Each row has two labels, one from each of two sets.
[ -8.0   0.4  -4.9 -10.7   7.4  -0.8 -10.8   1.7 -18.2  -3.6 -10.5  -9.2
 -29.6   0.5   3.5 -14.2 -25.5  -5.1  -2.4  -5.5  32.1  -1.7  -8.9  10.1
   0.6  15.8   2.6   6.2  -1.8  -7.7 -10.7   4.9  -2.4 -11.2] => <9> & <46>
[  0.2   5.2 -20.9  -1.3  -4.8 -10.8   4.0  10.0 -37.9   0.3  10.9  -6.3
  29.4   0.6  -8.5   0.7  17.6   6.4   1.5  -7.0 -20.0  -1.5 -17.0  -1.6
  -2.6   1.5   1.9  -6.3   7.6  -7.5  -7.2   3.6   1.9 -18.3] => <16> & <37>
[ -3.6   4.9   2.0   3.2  -7.2   0.7  -6.2   2.4  -0.7  12.6  -8.2 -10.8
  -7.6   2.4  -1.7 -23.1 -17.4  -7.9  -8.7 -14.3  17.4   5.2  21.0  -3.9
  10.8  20.1  -6.6   2.8   4.4  10.7 -13.9   8.0  -8.6   4.9] => <14> & <46>
[ -2.2   9.7 -15.7   1.1  -8.5  -0.8   1.3  11.6  -8.3   0.0   5.3 -10.6
  25.3   0.7   2.4  -3.5 -15.8 -10.7  -7.7  -3.1  -3.2 -16.9   0.1   9.4
   1.9   8.9   1.8  -5.4   1.8  -1.2 -20.7  17.5   0.0 -17.8] => <14> & <37>
[ -8.8  -4.9 -16.8   7.2  -1.1  -8.9  -6.3  18.0 -15.1  -9.8   4.8  -6.3
  26.7  -2.5 -18.0  -8.7   7.6  -4.7 -17.8  -3.0 -17.3  -1.0  -2.5  -7.2
  -1.8 -15.7   5.7  -8.9   1.2  -3.9 -22.5  14.8   3.1  -8.9] => <9> & <37>
[ -1.0  -5.0  -7.6  16.1 -10.9  -2.2   3.2   7.1  16.3  -1.0   2.2   2.8
  31.7  -6.3 -13.8  -1.3  10.1  -4.4 -12.8  -2.3 -25.4  -5.0  19.7  -6.0
   1.8 -21.9   0.7  -2.0  -3.9  10.3 -13.9  14.8  11.1  -5.0] => <9> & <47>
[ -2.0   7.5 -10.2   9.4 -13.1  -9.4  -2.0  17.6 -26.6   2.8   8.3  -5.3
  33.6  -4.2 -23.3 -12.6   7.4  -1.6 -12.6  -4.2 -14.4  -6.7  -2.0 -10.0
  -4.0  -3.8   0.6  -5.8   6.0   4.8 -21.1   5.4   4.4 -13.2] => <9> & <37>
[ -0.8   3.6 -14.1  14.6 -15.7  -9.4  -1.5  10.2  -5.0   2.9  12.7  -8.0
  40.5  -4.0 -16.3  -2.7  12.9  -9.9 -14.0   0.3 -16.5  -3.6  10.7  -2.3
   1.3 -15.7   1.8  -5.8  -1.6  10.4 -20.5  12.1   4.2 -11.4] => <14> & <37>
[ -6.1  -2.6 -17.1   2.1  -2.9  -8.9   6.7  14.2 -16.8 -10.1   4.1  -6.1
  33.9  -2.4 -11.2 -10.3   0.5  -5.4 -11.7  -6.1 -21.1  -9.7  -9.8   4.1
   2.1  -9.0  -2.5  -5.2   1.9 -17.3 -18.1  21.0   4.6 -10.8] => <14> & <37>
[  0.2   1.6  -9.4  15.8 -15.4  -2.8   2.8  12.0  -0.8   7.1   4.0  -6.8
  41.7  -8.4 -12.3  -2.3  18.3  -7.6 -13.2  -4.6 -28.5   1.2  19.1  -7.8
  -1.4  -6.9  -1.3 -11.8  12.1  13.8 -14.7   8.7   5.3  -2.2] => <9> & <47>
[-18.2  -7.9   6.5   0.6  10.8  -4.3  -4.8  13.4  -9.8 -23.1  -5.0   0.7
 -11.3   1.7   0.2 -18.2 -17.8  -3.9 -17.0  -1.1   1.3  -6.4 -28.5   3.1
  -8.6  -9.5   4.1  -3.4   1.0 -17.9 -19.2  15.3   4.3   1.1] => <9> & <47>
[  2.1   6.2  -0.1   7.6 -17.5  -5.1   3.2  14.5  -5.7   6.9   0.2   3.2
  14.1  -3.1 -17.2 -21.4   7.5  -6.2 -16.6  -2.6  -9.9   2.3   8.8  -7.9
  -1.5 -10.2  -2.0  -5.8   2.7  12.8 -13.5   6.3   4.4   0.7] => <9> & <37>
[-16.2   2.2   7.4 -10.2   6.2   0.8 -18.4   4.6  -0.3 -12.2 -16.3  -2.9
 -61.0   9.2  -8.0 -22.3 -36.5 -11.0  -5.1   1.5  48.9  -3.2 -14.6  -5.2
  -0.5  -4.6   3.9   6.2  -4.6   0.1 -16.0   4.5 -15.2   9.6] => <9> & <46>
[  1.1 -15.3 -41.2   9.6   7.2  -4.5   3.2  10.1 -18.8  -9.5  -4.4 -44.5
  75.6  -4.6  -8.2  -3.3  19.2  -7.9  -8.3 -12.6 -43.3 -10.1  13.2  -0.2
   7.1   5.4   5.6  -8.6  -7.1  -6.5 -37.1  23.7  15.0 -41.1] => <14> & <37>
[ -8.0  -2.1  -4.3   4.8  -1.9   0.0  -0.6  10.6  10.2   1.4  -9.8  -3.3
   5.6   4.3   3.4 -16.9 -21.2  -9.4  -9.7  -3.7   0.0  -4.1   7.0   5.5
   4.5   0.1  -4.7   2.2   3.3   0.7 -17.1  13.2   6.3   2.1] => <9> & <37>
[ -4.6   2.8  -6.1  12.9  -7.3  -7.4   6.8   8.8  15.2  -1.3   7.9   6.5
  20.8  -6.6 -14.3  -2.1   5.3 -11.6 -15.1  -2.7 -19.7  -7.9   9.6   2.7
   2.3 -14.1  -1.6  -6.7   5.8   4.0 -16.5  11.6   9.4   5.1] => <14> & <47>
[ -7.0   4.7 -15.6   5.7  -1.1  -6.3  -0.4  11.2  -7.2  -7.7   4.7  -4.9
  11.4   0.3 -11.9  -6.3  -5.9  -6.6 -15.5  -0.3 -12.4 -26.7  -4.5   0.8
   9.9   0.3   1.0  -7.0   3.8  -1.6 -15.3  14.2   3.1  -1.1] => <9> & <47>
[  0.7  11.7  -8.2  10.3 -20.0 -11.3   7.0  13.9   0.3   6.5  13.9  -0.6
  46.4   4.0 -20.6  -2.6  13.0  -5.6  -9.2  -3.9 -26.5   6.6  19.1  -6.4
   2.3  -2.8  -0.5  -6.8   3.0  10.2 -22.5  12.1   0.5  -5.7] => <14> & <37>
[ -7.5   2.2  -5.1   3.4  -2.1   0.1  -7.2   3.7 -10.6   6.5 -18.8 -14.7
  -5.7   1.7  31.5 -17.9 -21.9  -3.9  -0.4  -9.1  16.7   8.6  23.0   0.1
   1.2  23.9  -2.4   7.8  -1.0  -1.8 -10.1   6.2  -8.9 -10.0] => <9> & <46>
[ -0.5   8.4 -12.9   0.6  -1.3   0.4  -5.8  -1.6 -11.9   9.9  -4.8 -14.9
   4.2  -5.0   6.3  -7.7 -14.5 -10.5  -0.8  -4.2  16.1   3.5  21.4   8.1
   2.1  12.3   0.3   3.6   0.6   4.1 -16.9   9.0  -6.8 -18.9] => <14> & <46>
[ -4.7   8.9  -2.6   4.1 -11.7  -4.1  -5.7   8.9 -15.0   0.1   4.5  -5.3
   7.8  -0.2 -14.9 -11.1   0.5  -3.3  -4.8  -2.4   4.9  12.7  10.8  -3.9
  -4.8  -2.9  -1.9  -2.7  -0.3   4.5 -14.6   3.8  -5.8 -10.8] => <9> & <37>
[ -3.2  -2.5 -12.4   4.0  -6.2  -6.0   4.5  11.3 -23.6   0.0  10.3  -2.1
  45.7   0.4  -2.1  -0.8  25.4  -0.2 -11.1  -0.1 -30.2  -6.0 -11.1   0.3
  -3.3  -8.6   0.4 -18.0   6.0  -1.7 -13.0   6.0  16.1  -1.1] => <16> & <37>
[ 15.5  11.6  -6.1  23.2 -42.6  -2.6   5.2  15.4  12.5  18.3  14.9  -6.9
  69.9 -14.8 -24.6   0.1  30.6  -9.6 -10.3  -6.4 -38.5   9.5  50.7  -4.9
   5.2 -13.0  -5.6  -5.0   7.4  34.9 -16.3  13.8   8.2 -15.9] => <14> & <37>
[ -0.6   8.3 -12.0   4.9  -9.7  -8.5  -5.8  14.2 -10.2  -7.3  18.8  -6.8
  16.3  -3.6 -21.4   2.2   1.9  -9.9 -12.2  -3.1  -2.2 -14.6  -7.4   0.6
   0.3 -20.0   3.1  -4.5   2.6   9.0 -13.5  11.9  -0.7 -20.3] => <14> & <37>
[ -2.6   8.9 -30.6   5.4 -11.0  -7.5   1.6  10.4 -12.2  -8.6  17.4 -14.6
  48.2  -5.4 -10.7  -2.6  11.6 -10.4 -20.3  -4.9 -29.3   2.1   7.0   7.3
   4.4 -10.1   3.7  -6.7   2.1   1.1 -19.1  19.0   9.6 -26.1] => <14> & <37>
[  0.6  12.7  -6.0   7.7 -22.4 -13.4  -1.7  11.3  -3.9   1.1   9.9   5.7
  18.0   5.1 -24.3 -14.4   1.8  -3.2  -9.1  -1.0  -8.8   9.4   7.4  -4.2
  -5.0 -21.6  -3.1  -0.5   3.9   9.9  -9.4   3.3  -1.7  -6.6] => <14> & <37>
